Below are the code and all the weights of a small trained network. Each question names an input and a class and asks about switching units off, where a switched-off unit gives its printed mean instead of its output.

import numpy as np


def w(rows, s, z=0):
    codes = np.array(rows[::2]) - 128.0
    scale = np.full(codes.shape[1], s)
    scale[-1] = z or s
    return codes * scale


def f(y):
    return y / 2 * (1 + np.tanh(0.7978845608 * (y + 0.044715 * y**3)))


def log_softmax(a):
    a = a - a.max(-1, keepdims=True)
    return a - np.log(np.exp(a).sum(-1, keepdims=True))


def net(x, mask):
    res = np.array(x, float).reshape(1, 7) / 4 @ E
    y = f(res @ A[0][:, :-1].T + A[0][:, -1])
    res = res + np.where(mask, y, B[0][:, -1]) @ B[0][:, :-1]
    return log_softmax(res[-1] @ U[:, :-1].T + U[:, -1])


A, B = {}, {}
E = w([
[193,83,99,53,137,119,108,190,200,204],'x0',
[81,2,188,107,134,84,138,88,150,89],'x1',
[140,126,119,109,115,138,158,111,124,118],'x2',
[140,129,132,119,144,126,142,126,119,113],'x3',
[121,122,115,135,101,156,125,111,150,140],'x4',
[12,171,69,69,158,90,130,115,180,98],'x5',
[62,148,192,74,168,195,117,84,79,237],'x6',
],0.0086)
A[0] = w([
[96,110,140,92,157,155,102,151,68,190,88],'N1',
[146,132,66,118,101,73,102,133,169,53,107],'N2',
[152,123,118,81,130,137,152,181,154,164,115],'N3',
[99,158,131,191,140,103,116,74,80,113,79],'N4',
[108,162,173,118,120,127,176,97,121,197,133],'N5',
[55,154,70,85,166,108,138,135,172,108,53],'N6',
[109,154,122,117,149,111,171,120,171,120,68],'N7',
[140,106,167,99,139,92,118,151,184,158,81],'N8',
[174,135,73,172,99,70,149,153,179,69,109],'N9',
[146,122,97,128,62,120,129,112,143,102,154],'N10',
[136,237,77,132,131,151,133,162,137,141,77],'N11',
[224,80,192,213,95,178,122,128,71,152,2],'N12',
[80,35,157,117,136,108,115,107,155,102,95],'N13',
[151,74,96,51,141,113,118,203,170,184,97],'N14',
[138,111,136,93,121,130,137,185,165,160,38],'N15',
[114,64,174,131,143,109,160,110,167,100,73],'N16',
[175,226,48,145,137,173,107,163,99,156,96],'N17',
[124,149,175,94,166,170,133,123,151,168,70],'N18',
[171,95,105,63,144,117,86,138,147,160,84],'N19',
[168,90,148,189,101,141,147,141,96,164,17],'N20',
[163,228,116,115,83,127,119,151,116,148,47],'N21',
[165,115,125,67,162,127,120,142,168,160,94],'N22',
[177,100,102,88,152,116,104,110,154,159,14],'N23',
[107,62,145,141,121,85,138,104,130,139,4],'N24',
[142,102,107,142,119,122,154,149,151,88,123],'N25',
[84,158,149,41,178,156,103,56,113,179,134],'N26',
[79,155,88,89,152,101,104,110,167,109,53],'N27',
[105,146,178,91,132,150,119,75,89,184,119],'N28',
[79,183,104,100,147,115,114,64,153,87,32],'N29',
[86,160,177,203,113,126,146,89,67,71,46],'N30',
[88,2,199,97,115,82,123,104,148,113,86],'N31',
[138,76,85,174,105,85,136,171,143,75,141],'N32',
[89,115,148,97,148,153,132,113,95,194,132],'N33',
[76,157,170,213,124,145,133,92,88,80,86],'N34',
[181,117,167,162,153,141,119,94,113,119,45],'N35',
[63,171,105,94,134,109,147,141,167,109,17],'N36',
[77,146,137,183,121,134,152,85,53,106,98],'N37',
[157,121,53,200,118,82,139,147,166,89,99],'N38',
],0.0091,0.0021)
B[0] = w([
[160,149,165,121,107,166,94,157,129,113,182],'N1',
[152,147,186,119,111,128,87,185,112,121,214],'N2',
[149,148,114,153,122,107,152,99,174,104,168],'N3',
[158,157,106,155,91,116,191,121,158,111,196],'N4',
[133,138,169,107,121,167,86,157,120,118,175],'N5',
[110,29,97,89,126,65,181,209,61,232,205],'N6',
[142,113,119,118,120,131,141,139,97,146,146],'N7',
[141,126,77,162,118,112,126,98,156,114,165],'N8',
[158,167,198,121,116,191,63,190,109,99,232],'N9',
[134,161,160,116,139,132,109,157,104,96,165],'N10',
[63,142,90,93,209,139,127,44,96,111,206],'N11',
[88,13,65,75,112,70,188,165,55,254,254],'N12',
[99,161,83,99,221,163,117,58,88,120,209],'N13',
[144,162,79,189,61,97,189,105,193,97,215],'N14',
[131,140,118,178,89,78,140,104,152,112,157],'N15',
[86,186,127,87,177,153,152,92,112,128,185],'N16',
[51,155,89,98,221,135,111,36,122,96,231],'N17',
[154,139,173,138,81,144,105,159,130,94,166],'N18',
[140,135,117,160,83,110,186,118,175,118,177],'N19',
[120,78,124,113,126,86,141,127,83,193,182],'N20',
[46,178,88,101,217,149,114,53,117,112,186],'N21',
[151,146,122,186,88,83,162,126,180,105,173],'N22',
[129,142,104,159,110,128,165,130,150,132,155],'N23',
[67,136,102,82,177,141,116,101,127,96,162],'N24',
[120,156,141,117,115,150,93,145,109,100,167],'N25',
[181,142,197,122,96,166,73,187,97,96,222],'N26',
[142,56,97,105,102,98,159,146,94,211,184],'N27',
[177,163,182,101,87,166,75,198,106,74,199],'N28',
[135,67,59,134,92,66,155,158,118,186,189],'N29',
[170,140,108,169,111,89,171,116,190,107,237],'N30',
[58,182,83,102,228,154,75,45,125,107,244],'N31',
[158,162,151,122,111,169,68,170,101,105,214],'N32',
[145,171,185,131,118,174,71,170,118,92,190],'N33',
[146,167,82,180,57,72,175,121,224,108,232],'N34',
[114,90,85,135,124,138,154,127,128,185,163],'N35',
[143,55,87,102,130,102,141,159,110,191,181],'N36',
[162,159,114,154,85,94,164,121,174,92,218],'N37',
[162,148,192,107,114,175,61,192,84,80,219],'N38',
],0.0073,0.0087)
U = w([
[151,147,227,114,115,184,76,207,90,82,237],'0',
[96,149,118,95,254,156,117,19,102,99,218],'1',
[149,141,121,196,73,101,192,120,240,95,2],'2',
[129,18,122,92,128,102,164,187,47,208,123],'3',
],0.0096,0.00026)

Each question gives the input, the list of numbers given to net, and the class t.
The units are the neurons (one row each of A and B). Each row of codes is followed by its name. A weight is (code - 128) times the scale printed after its matrix; where a second scale follows, it is the last column's (A, B and U).
mask holds one flag per neuron, in row order. A switched-off neuron (its flag False) gives its mean, the last column of its row in B, instead of its output. The means were averaged over made-up inputs and are rounded, as every weight is.
A unit's drop is (log p(t) with every unit on - log p(t) with that unit switched off) / (log p(t) with every unit on - log p(t) with every unit switched off).
The circuit of an input: a set's keep is (log p(t) with only the set's units on - log p(t) with every unit switched off) / (log p(t) with every unit on - log p(t) with every unit switched off). Starting from the 12 units with the biggest drops (on a tie, the unit counted first), units are removed one at a time, each time the one whose removal leaves the highest keep (on an exact tie, the one counted first), for as long as the keep stays at least 0.8.
circuit, biggest first: the units of the circuit, biggest drop first
unit that matters most: the unit with the biggest drop
top k neurons: the k neurons with the biggest drops, biggest first
drop of u: that unit's drop, to one decimal
input [8,-8,-6,-7,5,2,-4], class 1: circuit, biggest first => [N17]
input [-7,7,2,0,4,-5,-3], class 1: top 2 neurons => [N31; N13]
input [-3,-4,-3,-3,8,-1,-3], class 1: circuit, biggest first => [N17; N11]
input [7,-5,5,-6,-3,4,7], class 0: top 4 neurons => [N26; N33; N28; N34]
input [-4,8,-3,4,3,7,-7], class 1: top 3 neurons => [N31; N13; N16]
input [-2,-6,4,4,4,-7,-5], class 3: top 4 neurons => [N12; N31; N20; N13]
input [-5,-6,-5,-3,8,3,-2], class 1: top 3 neurons => [N11; N17; N21]
input [7,0,3,-8,2,-5,-7], class 0: top 2 neurons => [N9; N38]
input [-3,-3,0,-2,-8,-7,-6], class 3: top 2 neurons => [N12; N20]
input [6,-2,0,7,3,5,4], class 2: top 2 neurons => [N14; N12]
input [8,-6,-2,2,-4,5,7], class 2: top 4 neurons => [N14; N22; N19; N3]
input [4,4,-4,-6,-3,6,5], class 3: top 2 neurons => [N6; N27]
input [-5,-4,4,-6,-1,7,-6], class 3: top 2 neurons => [N6; N29]
input [1,-1,-7,-2,0,-5,-4], class 3: unit that matters most => N12
input [-5,0,2,3,3,-6,-7], class 0: top 2 neurons => [N9; N38]
input [8,3,-1,0,-7,-3,-6], class 2: top 2 neurons => [N14; N19]
input [6,7,-8,-7,5,5,-5], class 1: top 2 neurons => [N31; N13]
input [-4,-3,0,8,0,-8,6], class 3: drop of N12 => 2.6
input [-6,-3,0,1,7,-8,1], class 3: drop of N20 => 0.1
input [-8,0,-5,4,5,4,6], class 2: drop of N34 => 0.2
input [-8,5,-6,1,-1,8,5], class 2: drop of N30 => 0.4
input [-3,-8,-4,-4,0,-4,-5], class 1: unit that matters most => N17
